Below are the code and all the weights of a small trained network. Each question names an input and a target symbol and asks about switching units off, where a switched-off unit gives its printed mean instead of its output.

import numpy as np


def w(rows, s, z=0):
    codes = np.array(rows[::2]) - 128.0
    scale = np.full(codes.shape[1], s)
    scale[-1] = z or s
    return codes * scale


def norm(h):
    return h / np.sqrt((h * h).mean(-1, keepdims=True) + 1e-5)


def f(y):
    return y / 2 * (1 + np.tanh(0.7978845608 * (y + 0.044715 * y**3)))


def softmax(a):
    e = np.exp(a - a.max(-1, keepdims=True))
    return e / e.sum(-1, keepdims=True)


def log_softmax(a):
    a = a - a.max(-1, keepdims=True)
    return a - np.log(np.exp(a).sum(-1, keepdims=True))


def net(x, mask):
    ids = ['ΘΠαεζμτ'.index(c) for c in x.split()]
    T = len(ids)
    res = E[ids] + P[:T]
    u = 0
    for l in range(2):
        q, k, v = (norm(res) @ M[l].T for M in (Q, K, V))
        z = softmax(np.where(np.tri(T) > 0, q @ k.T / 4**0.5, -1e9)) @ v
        res = res + np.where(mask[u], z, O[l][:, -1]) @ O[l][:, :-1]
        u += 1
        y = f(norm(res) @ A[l][:, :-1].T + A[l][:, -1])
        res = res + np.where(mask[u : u + 8], y, B[l][:, -1]) @ B[l][:, :-1]
        u += 8
    return log_softmax(norm(res)[-1] @ U[:, :-1].T + U[:, -1])


Q, K, V, O, A, B = {}, {}, {}, {}, {}, {}
E = w([
[131,125,168,156],'Θ',
[67,190,217,159],'Π',
[111,104,94,103],'α',
[9,109,110,144],'ε',
[107,200,59,111],'ζ',
[150,253,140,114],'μ',
[112,129,161,47],'τ',
],0.021)
P = w([
[58,127,222,188],'0',
[30,117,186,160],'1',
[40,109,174,140],'2',
[71,117,167,135],'3',
[85,141,156,117],'4',
[117,155,156,117],'5',
[136,164,144,104],'6',
[162,165,141,94],'7',
[183,181,130,62],'8',
[215,191,118,53],'9',
[254,209,109,61],'10',
],0.0065)
Q[0] = w([
[115,150,152,167],'L0H0',
[105,158,138,11],'L0H0',
[160,93,195,119],'L0H0',
[82,28,148,157],'L0H0',
],0.011)
K[0] = w([
[119,112,235,140],'L0H0',
[172,166,116,29],'L0H0',
[158,103,184,121],'L0H0',
[4,70,143,135],'L0H0',
],0.011)
V[0] = w([
[178,111,2,97],'L0H0',
[151,160,177,248],'L0H0',
[162,73,5,186],'L0H0',
[189,181,94,72],'L0H0',
],0.0069)
O[0] = w([
[105,152,93,2,83],'L0H0',
[93,173,90,71,91],'L0H0',
[89,152,148,112,2],'L0H0',
[92,95,93,132,177],'L0H0',
],0.0078,0.0051)
A[0] = w([
[28,177,191,53,88],'L0N0',
[110,178,254,194,129],'L0N1',
[135,170,130,104,58],'L0N2',
[46,121,148,168,253],'L0N3',
[172,199,85,104,142],'L0N4',
[33,68,33,80,232],'L0N5',
[195,158,67,108,157],'L0N6',
[241,12,199,13,125],'L0N7',
],0.0077,0.0045)
B[0] = w([
[214,134,158,186,187],'L0N0',
[77,228,108,141,224],'L0N1',
[177,200,169,67,126],'L0N2',
[153,212,254,220,236],'L0N3',
[60,148,140,52,198],'L0N4',
[5,136,174,205,253],'L0N5',
[77,39,112,114,173],'L0N6',
[82,123,220,139,204],'L0N7',
],0.0069,0.0056)
Q[1] = w([
[57,201,191,121],'L1H0',
[151,105,79,108],'L1H0',
[150,50,199,146],'L1H0',
[10,203,132,130],'L1H0',
],0.013)
K[1] = w([
[157,90,139,11],'L1H0',
[152,148,140,182],'L1H0',
[96,149,120,188],'L1H0',
[152,110,125,2],'L1H0',
],0.016)
V[1] = w([
[53,43,81,255],'L1H0',
[172,48,47,162],'L1H0',
[206,230,151,243],'L1H0',
[135,183,27,158],'L1H0',
],0.0076)
O[1] = w([
[71,168,74,80,96],'L1H0',
[143,223,178,155,2],'L1H0',
[206,97,104,1,168],'L1H0',
[189,184,34,223,107],'L1H0',
],0.0092,0.0089)
A[1] = w([
[78,158,153,170,114],'L1N0',
[130,61,143,205,253],'L1N1',
[145,145,11,158,32],'L1N2',
[185,123,214,214,73],'L1N3',
[110,126,130,128,8],'L1N4',
[81,5,119,120,203],'L1N5',
[142,181,112,101,89],'L1N6',
[156,210,129,33,125],'L1N7',
],0.012,0.0033)
B[1] = w([
[95,146,41,31,206],'L1N0',
[170,49,32,119,193],'L1N1',
[205,198,127,65,163],'L1N2',
[185,44,58,122,212],'L1N3',
[2,171,147,156,114],'L1N4',
[240,131,120,104,254],'L1N5',
[143,116,54,151,138],'L1N6',
[64,10,44,200,177],'L1N7',
],0.007,0.006)
U = w([
[61,32,137,247,3],'Θ',
[187,196,202,196,143],'Π',
[214,90,227,59,49],'α',
[105,172,90,47,143],'ε',
[102,146,30,201,168],'ζ',
[247,99,63,152,104],'μ',
[107,23,183,92,184],'τ',
],0.011,0.0066)

Each question gives the input, a string of symbols that net reads in full, and the target symbol t.
The units are the heads (4 rows each of Q, K, V and O) and the neurons (one row each of A and B). Each row of codes is followed by its name. A weight is (code - 128) times the scale printed after its matrix; where a second scale follows, it is the last column's (O, A, B and U).
mask holds one flag per unit, layer by layer, with each layer's heads first. A switched-off unit (its flag False) gives its mean, the last column of its rows in O or B, instead of its output. The means were averaged over made-up inputs and are rounded, as every weight is.
A unit's drop is (log p(t) with every unit on - log p(t) with that unit switched off) / (log p(t) with every unit on - log p(t) with every unit switched off).
The circuit of an input: a set's keep is (log p(t) with only the set's units on - log p(t) with every unit switched off) / (log p(t) with every unit on - log p(t) with every unit switched off). Starting from the 12 units with the biggest drops (on a tie, the unit counted first), units are removed one at a time, each time the one whose removal leaves the highest keep (on an exact tie, the one counted first), for as long as the keep stays at least 0.8.
units of the circuit, in order: the units of the circuit, biggest drop first
unit that matters most: the unit with the biggest drop
top k neurons: the k neurons with the biggest drops, biggest first
k most important neurons of layer l: the k neurons of layer l with the biggest drops, biggest first
drop when u is switched off: that unit's drop, to one decimal
input Θ ζ Π, target Π: unit that matters most => L0N3
input α τ τ μ ζ ε Π, target Π: units of the circuit, in order => L0N1; L0N5; L0H0
input α μ ζ, target μ: units of the circuit, in order => L1H0; L0N5; L1N5
input ζ τ Θ Θ, target μ: units of the circuit, in order => L0N5; L1N1
input μ ζ ζ μ ε ε α α ζ ζ α, target ζ: units of the circuit, in order => L1H0; L0N3
input τ α ε Θ ζ ζ α, target ζ: units of the circuit, in order => L1H0; L0N3; L0H0
input ζ Θ τ, target α: units of the circuit, in order => L1N5; L0N0
input Θ ε ζ Π ζ ζ ζ ε ζ ε Θ, target ζ: units of the circuit, in order => L1H0; L0N1; L1N5
input ζ Π ζ ζ τ μ, target ζ: top 4 neurons => L1N7; L0N7; L0N5; L0N4
input τ Θ ε Π μ α, target μ: 3 most important neurons of layer 0 => L0N5; L0N4; L0N3
input μ Π Π ζ μ, target μ: top 3 neurons => L0N5; L0N7; L1N0
input ζ ζ Π, target ζ: units of the circuit, in order => L1H0; L1N0; L0H0
input ζ μ ζ, target μ: top 3 neurons => L0N5; L0N1; L1N5
input ζ ζ ζ ζ μ, target μ: top 2 neurons => L0N5; L0N7
input Π Θ Θ ζ ε μ, target ζ: top 3 neurons => L1N7; L0N4; L1N5
input ε τ ζ, target τ: top 2 neurons => L0N5; L0N1
input ζ ζ τ, target α: 2 most important neurons of layer 0 => L0N0; L0N4
input μ ζ τ ζ ε ζ ζ ζ ζ τ μ, target τ: most important neuron of layer 0 => L0N4
input Θ ε μ α, target μ: drop when L1N5 is switched off => 0.4
input ε α τ ζ ε ζ ζ ζ Θ ζ Θ, target ζ: drop when L1H0 is switched off => 0.9
input α Θ ζ Θ ζ ε Π, target ζ: drop when L0N3 is switched off => -0.1
